Below is a small trained network, with its code and all its weights. Each question gives an input and a target symbol and asks what happens when units are switched off, that is, made to give their printed mean instead of their output.

import numpy as np


def w(rows, s, z=0):
    codes = np.array(rows[::2]) - 128.0
    scale = np.full(codes.shape[1], s)
    scale[-1] = z or s
    return codes * scale


def norm(h):
    return h / np.sqrt((h * h).mean(-1, keepdims=True) + 1e-5)


def f(y):
    return y / 2 * (1 + np.tanh(0.7978845608 * (y + 0.044715 * y**3)))


def softmax(a):
    e = np.exp(a - a.max(-1, keepdims=True))
    return e / e.sum(-1, keepdims=True)


def log_softmax(a):
    a = a - a.max(-1, keepdims=True)
    return a - np.log(np.exp(a).sum(-1, keepdims=True))


def net(x, mask):
    ids = ['αβεζθλστ'.index(c) for c in x.split()]
    T = len(ids)
    res = E[ids] + P[:T]
    u = 0
    for l in range(2):
        r = norm(res)
        for j in range(2):
            rows = slice(3 * j, 3 * j + 3)
            q, k, v = (r @ M[l][rows].T for M in (Q, K, V))
            z = softmax(np.where(np.tri(T) > 0, q @ k.T / 3**0.5, -1e9)) @ v
            o = O[l][rows]
            res = res + np.where(mask[u + j], z, o[:, -1]) @ o[:, :-1]
        u += 2
        y = f(norm(res) @ A[l][:, :-1].T + A[l][:, -1])
        res = res + np.where(mask[u : u + 4], y, B[l][:, -1]) @ B[l][:, :-1]
        u += 4
    return log_softmax(norm(res)[-1] @ U[:, :-1].T + U[:, -1])


Q, K, V, O, A, B = {}, {}, {}, {}, {}, {}
E = w([
[140,101,97,110],'α',
[107,103,139,159],'β',
[190,253,215,82],'ε',
[132,95,132,111],'ζ',
[94,116,140,121],'θ',
[127,97,133,129],'λ',
[114,117,78,146],'σ',
[107,84,106,195],'τ',
],0.0023)
P = w([
[2,13,173,134],'0',
[58,35,126,114],'1',
[101,68,141,127],'2',
[127,91,156,141],'3',
[147,100,157,163],'4',
[168,108,162,176],'5',
[189,120,155,177],'6',
[212,141,159,184],'7',
[229,146,167,189],'8',
],0.00091)
Q[0] = w([
[152,8,103,231],'L0H0',
[27,212,194,49],'L0H0',
[193,11,93,254],'L0H0',
[79,127,147,203],'L0H1',
[159,148,129,45],'L0H1',
[107,130,132,194],'L0H1',
],0.0058)
K[0] = w([
[254,218,138,161],'L0H0',
[85,43,90,103],'L0H0',
[235,233,155,146],'L0H0',
[196,184,161,69],'L0H1',
[28,72,112,162],'L0H1',
[221,165,153,74],'L0H1',
],0.0052)
V[0] = w([
[164,78,242,37],'L0H0',
[218,153,2,42],'L0H0',
[164,107,217,39],'L0H0',
[167,105,137,107],'L0H1',
[55,216,188,111],'L0H1',
[151,249,177,77],'L0H1',
],0.002)
O[0] = w([
[94,207,105,199,106],'L0H0',
[2,36,135,132,78],'L0H0',
[87,188,113,210,93],'L0H0',
[95,101,132,114,122],'L0H1',
[218,79,128,160,75],'L0H1',
[172,37,122,151,4],'L0H1',
],0.0025,0.0027)
A[0] = w([
[176,171,81,89,82],'L0N0',
[80,190,105,171,1],'L0N1',
[96,166,252,162,88],'L0N2',
[156,136,69,19,106],'L0N3',
],0.002,0.0011)
B[0] = w([
[122,174,179,175,111],'L0N0',
[27,83,183,158,62],'L0N1',
[97,32,105,5,158],'L0N2',
[221,193,232,168,252],'L0N3',
],0.0015,0.00035)
Q[1] = w([
[44,86,114,210],'L1H0',
[204,197,111,73],'L1H0',
[26,60,101,149],'L1H0',
[65,247,93,59],'L1H1',
[72,253,86,29],'L1H1',
[169,164,85,119],'L1H1',
],0.0048)
K[1] = w([
[30,189,121,72],'L1H0',
[189,73,157,196],'L1H0',
[21,134,69,80],'L1H0',
[218,237,186,2],'L1H1',
[206,214,159,21],'L1H1',
[104,249,126,131],'L1H1',
],0.0042)
V[1] = w([
[54,76,68,200],'L1H0',
[109,35,227,73],'L1H0',
[82,201,251,42],'L1H0',
[103,138,92,35],'L1H1',
[144,55,88,177],'L1H1',
[39,120,68,190],'L1H1',
],0.0016)
O[1] = w([
[201,89,186,196,131],'L1H0',
[172,254,111,165,121],'L1H0',
[163,150,56,65,252],'L1H0',
[141,108,191,185,244],'L1H1',
[114,179,107,81,32],'L1H1',
[205,158,121,89,153],'L1H1',
],0.0021,0.0011)
A[1] = w([
[99,120,159,49,102],'L1N0',
[4,110,98,139,98],'L1N1',
[142,94,155,98,189],'L1N2',
[52,28,140,131,1],'L1N3',
],0.0037,0.00095)
B[1] = w([
[187,89,12,170,255],'L1N0',
[60,93,223,116,178],'L1N1',
[124,5,129,96,183],'L1N2',
[196,188,68,13,72],'L1N3',
],0.002,0.00071)
U = w([
[39,136,180,124,74],'α',
[202,61,229,195,87],'β',
[197,255,108,115,199],'ε',
[31,64,176,38,125],'ζ',
[206,30,54,66,244],'θ',
[121,116,146,132,3],'λ',
[69,152,111,179,70],'σ',
[157,148,98,163,31],'τ',
],0.009,0.004)

Each question gives the input, a string of symbols that net reads in full, and the target symbol t.
The units are the heads (3 rows each of Q, K, V and O) and the neurons (one row each of A and B). Each row of codes is followed by its name. A weight is (code - 128) times the scale printed after its matrix; where a second scale follows, it is the last column's (O, A, B and U).
mask holds one flag per unit, layer by layer, with each layer's heads first. A switched-off unit (its flag False) gives its mean, the last column of its rows in O or B, instead of its output. The means were averaged over made-up inputs and are rounded, as every weight is.
A unit's drop is (log p(t) with every unit on - log p(t) with that unit switched off) / (log p(t) with every unit on - log p(t) with every unit switched off).
The circuit of an input: a set's keep is (log p(t) with only the set's units on - log p(t) with every unit switched off) / (log p(t) with every unit on - log p(t) with every unit switched off). Starting from all 12 units, units are removed one at a time, each time the one whose removal leaves the highest keep (on an exact tie, the one counted first), for as long as the keep stays at least 0.8.
units of the circuit, in order: the units of the circuit, biggest drop first
top k neurons: the k neurons with the biggest drops, biggest first
k most important neurons of layer l: the k neurons of layer l with the biggest drops, biggest first
which heads matter: for each layer, one digit per head in row order, 1 if its drop is at least 0.15 and else 0, layers parted by /
input σ β σ σ ζ τ α τ α, target β: which heads matter => 10 / 01
input λ θ β β, target ε: most important neuron of layer 1 => (L1N1)
input α β α, target ε: 2 most important neurons of layer 1 => (L1N1 L1N2)
input σ σ β σ λ β α θ, target ζ: top 2 neurons => (L0N2 L0N3)
input σ σ τ σ σ α β α α, target ζ: units of the circuit, in order => (L0H0 L0H1)
input σ ζ α σ, target ζ: which heads matter => 10 / 00
input ζ β σ, target ε: units of the circuit, in order => (L0N2 L0H0 L1N0 L0N3)
input σ σ τ θ, target β: which heads matter => 10 / 11
input σ α σ σ θ, target θ: units of the circuit, in order => (L1N0 L0H0)
input σ β β ζ β α, target ε: top 4 neurons => (L0N3 L0N2 L1N2 L1N1)
input α β ζ, target ε: which heads matter => 11 / 10
input β β β β θ, target ε: which heads matter => 00 / 00
input β σ σ θ σ β α ζ β, target α: which heads matter => 10 / 00
input ε σ α, target α: which heads matter => 10 / 00
input β α σ, target ζ: units of the circuit, in order => (L1N1)
input σ τ β σ σ ζ β, target α: which heads matter => 10 / 01
input σ σ σ λ τ σ σ α τ, target ζ: which heads matter => 10 / 00
input σ σ σ β, target θ: top 2 neurons => (L0N2 L1N0)
input σ λ β β σ σ ζ λ, target α: 2 most important neurons of layer 1 => (L1N1 L1N2)
input σ ζ σ σ α σ α τ σ, target β: most important neuron of layer 1 => (L1N3)
input σ σ ε α, target α: units of the circuit, in order => (L0H0 L1N1)
input σ σ β σ α β, target ζ: top 4 neurons => (L1N1 L0N2 L0N3 L1N3)
input σ τ λ, target β: which heads matter => 11 / 11
input τ α σ σ β θ β σ ζ, target θ: top 2 neurons => (L0N2 L1N2)
input β σ β β ζ β τ, target ε: top 3 neurons => (L1N2 L1N1 L0N2)
input β θ α τ, target ζ: which heads matter => 11 / 00
input β σ σ β σ θ λ σ σ, target θ: which heads matter => 10 / 10
input β τ β, target β: units of the circuit, in order => (L1H0)
